[ -46.613   62.530   92.756 -106.812  195.086   52.245   31.299] | 62.530
[-1.17  1.66 -1.45 -1.69] | 1.66
[-0.151  0.111 -0.135 -0.049  0.030] | 0.111
[ 1.13  0.97 -1.87 -1.03  0.12 -1.91] | 0.97
[ 1.9 -0.2 -0.3 -1.5  1.7  1.8] | -0.2
[ 148.640  -64.324 -152.640   13.734] | -64.324
---
[[-28, 34, 9, 7, -35, 39], [-18, 6, -50, -63, -30, 17]] | -50
[57, 23, 27, -50, -29, 8, 34] | -50
[-17, -45, 61, 31] | -17
[60, 25, -7, 26, -12] | 25
[-5, -12, 43, -64, -37, 67, 61] | -64
[[-27, -50, -12, 17, 25, 2, 15], [-20, -45, -23, 24, 21, 7, 9]] | 24
---
[[ 21  50 -36  29   9  31]
 [ 27  -2 -45 -42  12   1]
 [-40  50  27  46 -27  62]] result: -42

[[ -7  33 -37 -28 -30  54]
 [ -4  32  39  46 -25  45]
 [ 52 -48 -44 -58  15 -38]] result: 46

[[-45  31  13  30  23  -9  11]
 [-33  10  15 -54   5   7   9]
 [ 24 -33   8 -63  27  16 -17]] result: 5

[[14 13 16 11 10  9]
 [17 16  9 18 19  7]
 [46 54 42 66 48 45]] result: 18

[[18 28 13  0]
 [65 13  4  9]
 [11 12  9  8]] result: 13

[[ 23  19 -36  45 -44]
 [-42 -47 -50  26  34]
 [ 15   0 -41  33   4]] result: -50

[[ 57  52  44  29  52  17  21]
 [ 43 -55 -56 -53  43  28 -36]
 [ 63  48  37  22  48  43   7]] result: 43

[[-30 -28 -27  64]
 [ 44  43  14 -28]
 [ 11  22  52  11]] result: 43

[[-52 -43  -8 -23 -61]
 [-17 -43 -38 -22 -55]
 [-61 -34 -62  43  34]] result: -38

[[-40  14  25  -3  -6  -2]
 [-16  54 -39 -36  13 -12]
 [ -6  28 -21 -14  -7 -29]] result: -36
---
[[ 18 -27  14  31  49  27  56]
 [ 12 -46 -11  13  44  25  55]
 [ 11 -46 -13   3  24  10  50]]	25

[[ -7 -17 -23 -58   4]
 [-46  -2 -18  -8  10]]	-8

[[ 20 -12  64 -20 -40  21  53]
 [-12   1 -35  51  33 -23 -35]]	-23

[[ 13  20  18 -47   9 -50  -1]
 [-17  39  17 -11 -24  -3  -5]
 [ 29  25   4 -27  -1   1   7]]	-3

[[-49  -6  27 -35]
 [ -1  -9 -33  35]]	-33

[[ -4 -24  23 -38]
 [ -6 -33  32 -53]]	32

[[-54  -2  28   3 -15  20 -19]
 [-42  11  14  13 -11   6 -17]
 [ 46  11 -22  23  15   5   7]]	6
---
[[ 28 -18  -1  15  49]
 [ 25  35  20   1  46]] Out: -18

[[-19   2  11 -22]
 [ 49 -39  22 -48]
 [-10  21 -35 -11]] Out: 2

[[-36 -48 -13  40]
 [ 20  -3  -5  -6]
 [-10 -13 -19  -1]] Out: -48

[[-11  51 -24  39 -47 -61]
 [-11  53 -24  39 -49 -67]
 [ -8  32 -13  25 -30 -41]] Out: 51

[-35 -52  67 -33 -16] Out: -52

[-19 -53 -62  61] Out: -53
---
[[18  0  0 18 69]
 [58 15  1  3 21]
 [51  3  0  3 49]] value 3

[[ 20 -29 -54 -54 -28]
 [-18 -25  17   8 -20]
 [  7 -29 -27 -60 -28]] value -60

[[-54  -9  -1  25]
 [  4   4   7 -19]
 [ 12  13  -2   5]] value -2

[[ 18  -2  12   0]
 [  0 -57 -24  -5]
 [  3   2  16  -4]] value 16

[[ 58  15  12 -32]
 [ 26   8  -2 -26]
 [-21   2  -9  -7]] value -9

[[  8 -54 -28 -14 -29 -13]
 [ 18  50   0  12  12  -4]
 [  1 -13 -18  25   2 -28]] value 2
---
[[-18  -1 -14 -11   1  37 -10]
 [ -1  -9  -4  -1   4 -49   6]]
-9

[[-34  62  29 -17 -39  14]
 [ -7  -5   8   3   1  -3]]
-5

[[ -9  -9 -24  57]
 [ -7   1  33  54]]
1

[[53 26 10  3]
 [53  4 57  5]]
4

[[ -8  33  26 -45]
 [-10  33  -8 -60]]
33

[[-20 -27 -60   3  11 -13  -8]
 [  3  -9 -13 -14 -18 -32 -11]]
-9

[[-29 -32 -61  53  35 -63]
 [ 64  -2 -51   9  42  14]]
-2
---
[[  0   5  25   8   0]
 [ 56   5  28  18  23]
 [-22  29   5  12  -4]] ans = 12

[[-42  51  27  48]
 [-41  48  25  45]
 [-37  40  20  39]] ans = 20

[[ 53  12   1  -1 -10]
 [  3   4 -11  18  43]
 [ 24  -3   8 -10 -43]] ans = -10

[[ 53 -29  18  52  37]
 [-13  38  -3  -4  59]
 [-13 -39 -26  10  11]] ans = 10

[[  1 -51   8 -27 -42 -25 -39]
 [ -3 -20 -22  -5   7  41   5]
 [ 16 -44 -66 -40  -7 -18  19]] ans = -18

[[ 11 -46 -13  25]
 [ -3  -4  -2   0]
 [ 33 -18  -6  56]] ans = -6
---
[[  5  -1  -6 -13   3  13]
 [ 15  -9 -38 -33   8 -14]
 [ 15  -6  18 -54   8  41]] out 8

[[-11  15 -30   3]
 [ 38 -19  -1 -52]
 [-35  26 -25 -15]] out -25

[[-59  47 -24 -25]
 [-21 -54 -19 -46]
 [ 37 -52 -68 -59]] out -68

[[ -6  11 -59 -13 -13]
 [  0  -5 -35   4  25]
 [-17  -8  35  11  12]] out 11

[[-20  33  -9 -19 -12]
 [ 49  12 -44 -29  15]
 [ 27  37 -56 -55  20]] out -55

[[ 15  -3   3   0   5  64  -3]
 [  0  -2  17  -3  -5  33 -17]
 [-24  33  -1  11  -8  27   1]] out 27

[[-55  63 -48   2  -6  36  15]
 [  5  -6 -54  13 -55  60  37]
 [-35  40 -58   8 -30  54  28]] out 54

[[  5  -9  -7 -28]
 [-16  -4  -2  11]
 [-58  -3 -10  58]] out -10
---
[-25  39 -21 -50  29] => -25
[ 16  27 -18  29  32   8  59] => 16
[ 10  59 -60 -47] => 10
[ 15  40  42 -39 -52 -37  32] => 15
[-10 -37 -69 -50  64  47] => -10
[-18  63  -9 -31  43] => -18
[  5  -7   9 -13 -36   4  51] => 5
[-19  27  21  -8 -14  59] => -19
[-40  60  10 -30 -12  -3   5] => -40
[-63  64 -49 -38] => -63
---
17,29,82,45,10,22,48 value 17
-6,645,-774,-248,-77,566 value -6
98,86,8,1 value 98
140,60,218,152,139,68,141 value 140
43,39,177,17,231 value 43
5893,8424,7577,9059,1879 value 5893
24,63,92,55,94,71 value 24
---
[[4316 6334 8710 2635 5672]
 [8176 5445 9348 7102 4528]
 [3944 7934 4102 2255 4158]] >> 4316

[-903  636  588  980] >> -903

[[  7  -1  19  16   5  42  -1]
 [  1   0  10   1  -1 -43  -5]
 [  7  -2 -16   8  -8  13  -1]] >> 7

[61 15 77 60 74] >> 61

[0 6 6 7] >> 0

[[187 209  12 178 173]
 [128 187 222 111 199]] >> 187

[[61 26 39  8]
 [82 40 71 35]] >> 61

[ 19 247 156 209] >> 19

[ -17  -76    6  778  413  -39 -860] >> -17

[[32 20 92 57 15 17 18]
 [24 34 31 23 44 21 50]
 [55 46 43  7 60 47  9]] >> 32
---
Input:
[[-0.817  0.722  0.508  1.296  1.901  0.877]
 [ 2.257 -0.237  0.100 -0.553 -1.465 -0.648]
 [ 0.382  0.327  0.691 -0.678 -1.457  0.741]]
Output: 1.296

Input: [ 0.142 -0.187  0.173  0.183 -0.095]
Output: 0.173

Input: [ 0.10 -0.17  0.10 -0.13  0.08]
Output: 0.10

Input: [ 0.078 -0.171  0.066 -0.055  0.073  0.144  0.049]
Output: 0.073

Input: [-0.07  0.09  0.00 -0.12  0.18]
Output: 0.00

Input:
[[  45.097  -54.875  -74.899  -91.783]
 [ 204.649  141.672  108.846  112.609]
 [-126.033  -19.262   30.335   40.720]]
Output: -54.875
